Below is a small trained network, with its code and all its weights. Each question gives an input and a class and asks what happens when units are switched off, that is, made to give their printed mean instead of their output.

import numpy as np


def w(rows, s, z=0):
    codes = np.array(rows[::2]) - 128.0
    scale = np.full(codes.shape[1], s)
    scale[-1] = z or s
    return codes * scale


def norm(h):
    return h / np.sqrt((h * h).mean(-1, keepdims=True) + 1e-5)


def f(y):
    return np.maximum(y, 0)


def log_softmax(a):
    a = a - a.max(-1, keepdims=True)
    return a - np.log(np.exp(a).sum(-1, keepdims=True))


def net(x, mask):
    res = np.array(x, float).reshape(1, 8) / 4 @ E
    u = 0
    for l in range(2):
        y = f(norm(res) @ A[l][:, :-1].T + A[l][:, -1])
        res = res + np.where(mask[u : u + 14], y, B[l][:, -1]) @ B[l][:, :-1]
        u += 14
    return log_softmax(norm(res)[-1] @ U[:, :-1].T + U[:, -1])


A, B = {}, {}
E = w([
[101,167,206,52,116,97,159,113],'x0',
[129,104,57,109,181,119,150,140],'x1',
[121,95,133,182,101,135,148,33],'x2',
[127,186,254,39,126,53,148,128],'x3',
[155,75,98,139,121,99,137,97],'x4',
[105,99,49,142,122,129,144,121],'x5',
[255,44,121,54,157,174,81,131],'x6',
[142,108,166,209,182,90,142,123],'x7',
],0.0082)
A[0] = w([
[173,107,91,122,168,156,145,142,72],'L0N1',
[87,115,104,151,154,98,186,133,53],'L0N2',
[172,122,143,110,96,248,89,140,167],'L0N3',
[105,94,193,192,116,162,93,127,40],'L0N4',
[102,108,80,92,128,127,196,164,134],'L0N5',
[92,111,106,143,141,166,80,139,62],'L0N6',
[101,145,61,122,102,204,70,129,114],'L0N7',
[128,104,126,124,101,110,137,151,118],'L0N8',
[128,67,129,131,105,165,102,58,3],'L0N9',
[151,116,173,196,109,165,129,127,109],'L0N10',
[90,129,102,150,135,118,166,135,49],'L0N11',
[93,66,39,178,118,176,119,116,208],'L0N12',
[173,98,79,106,200,162,120,129,74],'L0N13',
[154,131,209,88,112,128,130,145,103],'L0N14',
],0.012,0.0046)
B[0] = w([
[180,61,103,131,224,127,1,101,171],'L0N1',
[67,115,74,176,110,29,156,165,152],'L0N2',
[70,110,84,195,130,86,150,129,206],'L0N3',
[189,171,153,220,146,95,46,101,158],'L0N4',
[101,96,170,213,83,148,80,104,161],'L0N5',
[118,149,172,83,147,115,141,208,154],'L0N6',
[140,193,129,44,73,219,160,161,189],'L0N7',
[100,146,118,131,126,160,154,128,134],'L0N8',
[190,136,105,137,108,104,192,81,162],'L0N9',
[150,215,147,185,157,168,84,87,169],'L0N10',
[56,106,96,149,103,105,106,161,148],'L0N11',
[160,128,177,68,122,93,159,113,248],'L0N12',
[193,82,78,133,194,139,2,173,191],'L0N13',
[118,68,190,77,111,98,122,123,194],'L0N14',
],0.008,0.011)
A[1] = w([
[99,165,76,156,140,59,180,155,16],'L1N1',
[91,93,210,69,147,105,144,177,95],'L1N2',
[177,118,64,106,237,129,105,144,36],'L1N3',
[184,94,97,118,55,176,167,123,137],'L1N4',
[67,136,70,149,190,57,161,126,53],'L1N5',
[149,76,81,132,150,121,64,156,73],'L1N6',
[67,144,86,89,89,254,109,174,4],'L1N7',
[156,122,109,184,125,143,134,72,180],'L1N8',
[48,147,116,139,74,62,230,90,13],'L1N9',
[151,132,35,128,120,176,161,68,192],'L1N10',
[96,157,164,205,157,145,148,151,154],'L1N11',
[152,48,71,105,246,163,80,155,67],'L1N12',
[124,95,177,98,168,57,161,99,128],'L1N13',
[172,141,113,189,96,138,100,41,122],'L1N14',
],0.0093,0.0036)
B[1] = w([
[67,59,63,142,103,75,114,140,156],'L1N1',
[144,97,182,69,142,113,182,84,212],'L1N2',
[112,33,91,62,205,174,53,136,216],'L1N3',
[93,145,69,136,157,131,221,75,180],'L1N4',
[29,45,90,162,59,93,72,148,159],'L1N5',
[127,125,104,100,208,168,96,74,211],'L1N6',
[92,212,89,162,145,214,202,218,169],'L1N7',
[161,146,130,136,132,129,138,118,188],'L1N8',
[160,63,92,148,187,106,86,157,207],'L1N9',
[157,95,117,37,113,135,204,137,189],'L1N10',
[143,110,148,160,103,127,46,120,183],'L1N11',
[144,95,67,106,197,201,2,206,254],'L1N12',
[91,168,159,66,125,141,134,205,212],'L1N13',
[198,139,109,161,122,162,144,86,198],'L1N14',
],0.0089,0.0075)
U = w([
[180,58,60,89,235,202,38,152,75],'0',
[181,172,193,219,117,119,84,70,254],'1',
[107,117,251,41,125,70,158,138,141],'2',
[26,62,71,195,100,43,103,172,22],'3',
[196,98,71,113,112,143,209,70,75],'4',
[67,193,71,108,102,200,199,198,169],'5',
],0.016,0.0015)

Each question gives the input, the list of numbers given to net, and the class t.
The units are the neurons (one row each of A and B). Each row of codes is followed by its name. A weight is (code - 128) times the scale printed after its matrix; where a second scale follows, it is the last column's (A, B and U).
mask holds one flag per neuron, layer by layer. A switched-off neuron (its flag False) gives its mean, the last column of its row in B, instead of its output. The means were averaged over made-up inputs and are rounded, as every weight is.
A unit's drop is (log p(t) with every unit on - log p(t) with that unit switched off) / (log p(t) with every unit on - log p(t) with every unit switched off).
The circuit of an input: a set's keep is (log p(t) with only the set's units on - log p(t) with every unit switched off) / (log p(t) with every unit on - log p(t) with every unit switched off). Starting from the 12 units with the biggest drops (on a tie, the unit counted first), units are removed one at a time, each time the one whose removal leaves the highest keep (on an exact tie, the one counted first), for as long as the keep stays at least 0.8.
circuit, biggest first: the units of the circuit, biggest drop first
unit that matters most: the unit with the biggest drop
k most important neurons: the k neurons with the biggest drops, biggest first
top k neurons in layer l: the k neurons of layer l with the biggest drops, biggest first
drop when u is switched off: that unit's drop, to one decimal
input [-2,1,6,6,-7,-4,6,6], class 2: unit that matters most => L0N14
input [-2,-8,-3,-8,0,-5,1,-2], class 5: circuit, biggest first => L0N7; L1N7
input [4,1,-7,5,6,-6,8,3], class 2: circuit, biggest first => L0N14; L1N2
input [-5,-6,-5,-8,-2,5,-4,6], class 5: top 3 neurons in layer 0 => L0N7; L0N3; L0N14
input [-2,-3,3,2,1,-3,4,-3], class 4: top 2 neurons in layer 0 => L0N9; L0N12
input [7,7,4,-8,3,6,-8,-6], class 3: 2 most important neurons => L0N2; L1N9
input [5,-3,5,1,8,0,-4,5], class 1: 3 most important neurons => L0N3; L0N4; L0N10
input [5,-3,4,-1,3,-4,6,-2], class 4: 2 most important neurons => L0N9; L0N12
input [-3,-8,8,3,5,5,0,1], class 1: 2 most important neurons => L0N4; L0N10
input [0,6,8,-1,-7,8,-5,-6], class 5: top 2 neurons in layer 0 => L0N7; L0N3
input [-7,-6,-8,6,-6,3,-2,-8], class 5: 2 most important neurons => L1N7; L0N12
input [4,6,7,-5,-2,6,-1,-5], class 5: 2 most important neurons => L0N7; L1N7
input [-5,-1,-3,6,-6,0,-4,-8], class 5: 2 most important neurons => L0N12; L1N7
input [2,8,-5,-4,-3,7,-8,-2], class 3: drop when L1N13 is switched off => 0.0
input [-7,-1,2,6,6,-5,-6,-4], class 3: unit that matters most => L0N12
input [-5,-4,4,-1,-2,-5,-3,-5], class 1: drop when L0N4 is switched off => 0.3
input [-4,0,3,-1,5,-3,-3,-5], class 4: drop when L0N12 is switched off => 0.1
input [3,-5,0,2,1,8,-1,-4], class 5: top 2 neurons in layer 0 => L0N12; L0N3
